Below are the code and all the weights of a small trained network. Each question names an input and a class and asks about switching units off, where a switched-off unit gives its printed mean instead of its output.

import numpy as np


def w(rows, s, z=0):
    codes = np.array(rows[::2]) - 128.0
    scale = np.full(codes.shape[1], s)
    scale[-1] = z or s
    return codes * scale


def f(y):
    return np.maximum(y, 0)


def log_softmax(a):
    a = a - a.max(-1, keepdims=True)
    return a - np.log(np.exp(a).sum(-1, keepdims=True))


def net(x, mask):
    res = np.array(x, float).reshape(1, 7) / 4 @ E
    y = f(res @ A[0][:, :-1].T + A[0][:, -1])
    res = res + np.where(mask, y, B[0][:, -1]) @ B[0][:, :-1]
    return log_softmax(res[-1] @ U[:, :-1].T + U[:, -1])


A, B = {}, {}
E = w([
[124,153,55,120,196],'x0',
[126,127,133,131,130],'x1',
[232,123,199,101,197],'x2',
[123,152,128,42,112],'x3',
[128,127,127,129,129],'x4',
[105,2,121,107,162],'x5',
[198,106,61,129,83],'x6',
],0.0067)
A[0] = w([
[96,145,110,27,139,163],'neuron 1',
[144,123,99,58,101,120],'neuron 2',
[114,103,226,125,53,152],'neuron 3',
[121,143,152,59,94,169],'neuron 4',
[138,88,176,126,59,75],'neuron 5',
[55,166,209,152,177,53],'neuron 6',
[154,138,139,81,166,111],'neuron 7',
[149,115,145,119,154,78],'neuron 8',
[132,125,128,219,158,253],'neuron 9',
[212,108,50,134,52,66],'neuron 10',
[152,229,119,135,116,56],'neuron 11',
[59,128,72,120,78,25],'neuron 12',
[109,144,106,85,126,109],'neuron 13',
[180,140,153,105,168,47],'neuron 14',
[140,136,120,125,158,120],'neuron 15',
[186,118,158,106,156,31],'neuron 16',
[134,130,122,84,111,185],'neuron 17',
[70,143,162,115,156,85],'neuron 18',
[101,154,51,98,222,103],'neuron 19',
[185,126,171,120,148,44],'neuron 20',
[182,136,96,130,97,95],'neuron 21',
[66,115,107,125,96,32],'neuron 22',
[137,206,147,141,127,39],'neuron 23',
[110,128,113,106,128,224],'neuron 24',
[131,147,98,120,165,57],'neuron 25',
[98,10,119,80,168,31],'neuron 26',
[151,205,141,151,100,17],'neuron 27',
],0.012,0.0052)
B[0] = w([
[168,51,122,186,119,209],'neuron 1',
[150,77,131,170,149,179],'neuron 2',
[220,194,71,101,110,224],'neuron 3',
[159,68,138,178,107,202],'neuron 4',
[162,152,41,115,144,171],'neuron 5',
[116,74,177,65,239,178],'neuron 6',
[135,139,144,165,131,182],'neuron 7',
[97,154,148,151,131,151],'neuron 8',
[218,66,159,184,66,254],'neuron 9',
[112,99,203,60,246,213],'neuron 10',
[51,115,88,98,42,197],'neuron 11',
[74,217,167,204,143,189],'neuron 12',
[148,103,116,167,143,155],'neuron 13',
[97,185,126,192,146,177],'neuron 14',
[150,150,119,132,119,151],'neuron 15',
[73,188,150,181,130,174],'neuron 16',
[161,111,159,145,106,190],'neuron 17',
[135,114,184,87,178,158],'neuron 18',
[223,198,63,78,127,207],'neuron 19',
[67,186,135,170,132,177],'neuron 20',
[120,117,167,70,161,174],'neuron 21',
[79,178,136,188,154,165],'neuron 22',
[65,97,92,99,84,167],'neuron 23',
[174,166,206,105,92,211],'neuron 24',
[161,150,77,120,133,141],'neuron 25',
[6,115,101,48,19,222],'neuron 26',
[45,97,108,91,75,170],'neuron 27',
],0.022,0.006)
U = w([
[28,126,72,92,60,109],'0',
[61,253,147,247,154,60],'1',
[160,142,146,147,92,254],'2',
[109,116,155,70,223,139],'3',
[157,142,135,166,88,200],'4',
[196,216,26,109,124,61],'5',
[164,67,139,229,78,25],'6',
],0.0068,0.0065)

Each question gives the input, the list of numbers given to net, and the class t.
The units are the neurons (one row each of A and B). Each row of codes is followed by its name. A weight is (code - 128) times the scale printed after its matrix; where a second scale follows, it is the last column's (A, B and U).
mask holds one flag per neuron, in row order. A switched-off neuron (its flag False) gives its mean, the last column of its row in B, instead of its output. The means were averaged over made-up inputs and are rounded, as every weight is.
A unit's drop is (log p(t) with every unit on - log p(t) with that unit switched off) / (log p(t) with every unit on - log p(t) with every unit switched off).
The circuit of an input: a set's keep is (log p(t) with only the set's units on - log p(t) with every unit switched off) / (log p(t) with every unit on - log p(t) with every unit switched off). Starting from the 12 units with the biggest drops (on a tie, the unit counted first), units are removed one at a time, each time the one whose removal leaves the highest keep (on an exact tie, the one counted first), for as long as the keep stays at least 0.8.
circuit, biggest first: the units of the circuit, biggest drop first
most important unit: the unit with the biggest drop
top k neurons: the k neurons with the biggest drops, biggest first
drop of u: that unit's drop, to one decimal
input [-7,-6,-5,3,-2,-4,5], class 5: most important unit => neuron 3
input [5,-1,3,0,2,-4,-2], class 5: top 2 neurons => (neuron 19; neuron 26)
input [1,6,-3,3,2,5,-8], class 3: top 2 neurons => (neuron 6; neuron 18)
input [3,-7,5,8,4,-6,3], class 6: top 4 neurons => (neuron 1; neuron 26; neuron 4; neuron 2)
input [-2,-1,-8,7,-3,0,8], class 1: top 4 neurons => (neuron 12; neuron 22; neuron 9; neuron 6)
input [-7,3,-8,-1,-2,-8,5], class 0: top 2 neurons => (neuron 27; neuron 11)
input [6,3,-1,7,0,0,-2], class 6: top 2 neurons => (neuron 1; neuron 3)
input [6,5,4,-3,8,8,-8], class 0: top 2 neurons => (neuron 26; neuron 10)
input [5,-7,7,-3,3,5,2], class 1: circuit, biggest first => (neuron 16; neuron 14)
input [-2,-4,-6,8,-3,2,0], class 6: circuit, biggest first => (neuron 1; neuron 4)
input [-7,-5,2,-1,-1,4,0], class 5: circuit, biggest first => (neuron 3; neuron 5)
input [7,-1,-2,0,6,-6,2], class 5: top 4 neurons => (neuron 19; neuron 26; neuron 25; neuron 4)
input [-6,-1,-7,4,4,-8,-6], class 0: top 3 neurons => (neuron 11; neuron 27; neuron 23)
input [8,-4,1,6,1,1,-2], class 5: circuit, biggest first => (neuron 19)
input [-4,-3,7,5,5,-5,-8], class 3: top 2 neurons => (neuron 6; neuron 18)
input [8,2,-6,6,0,3,-3], class 5: top 2 neurons => (neuron 19; neuron 9)
input [4,7,6,-6,1,-7,0], class 0: circuit, biggest first => (neuron 11; neuron 23)
input [-6,-5,-5,-1,1,5,2], class 5: circuit, biggest first => (neuron 3; neuron 5)
input [6,7,8,-1,4,1,8], class 1: drop of neuron 20 => 0.1
input [-7,2,2,5,-6,6,-6], class 5: circuit, biggest first => (neuron 3)
input [4,4,8,-8,-5,2,-1], class 1: drop of neuron 20 => 0.3
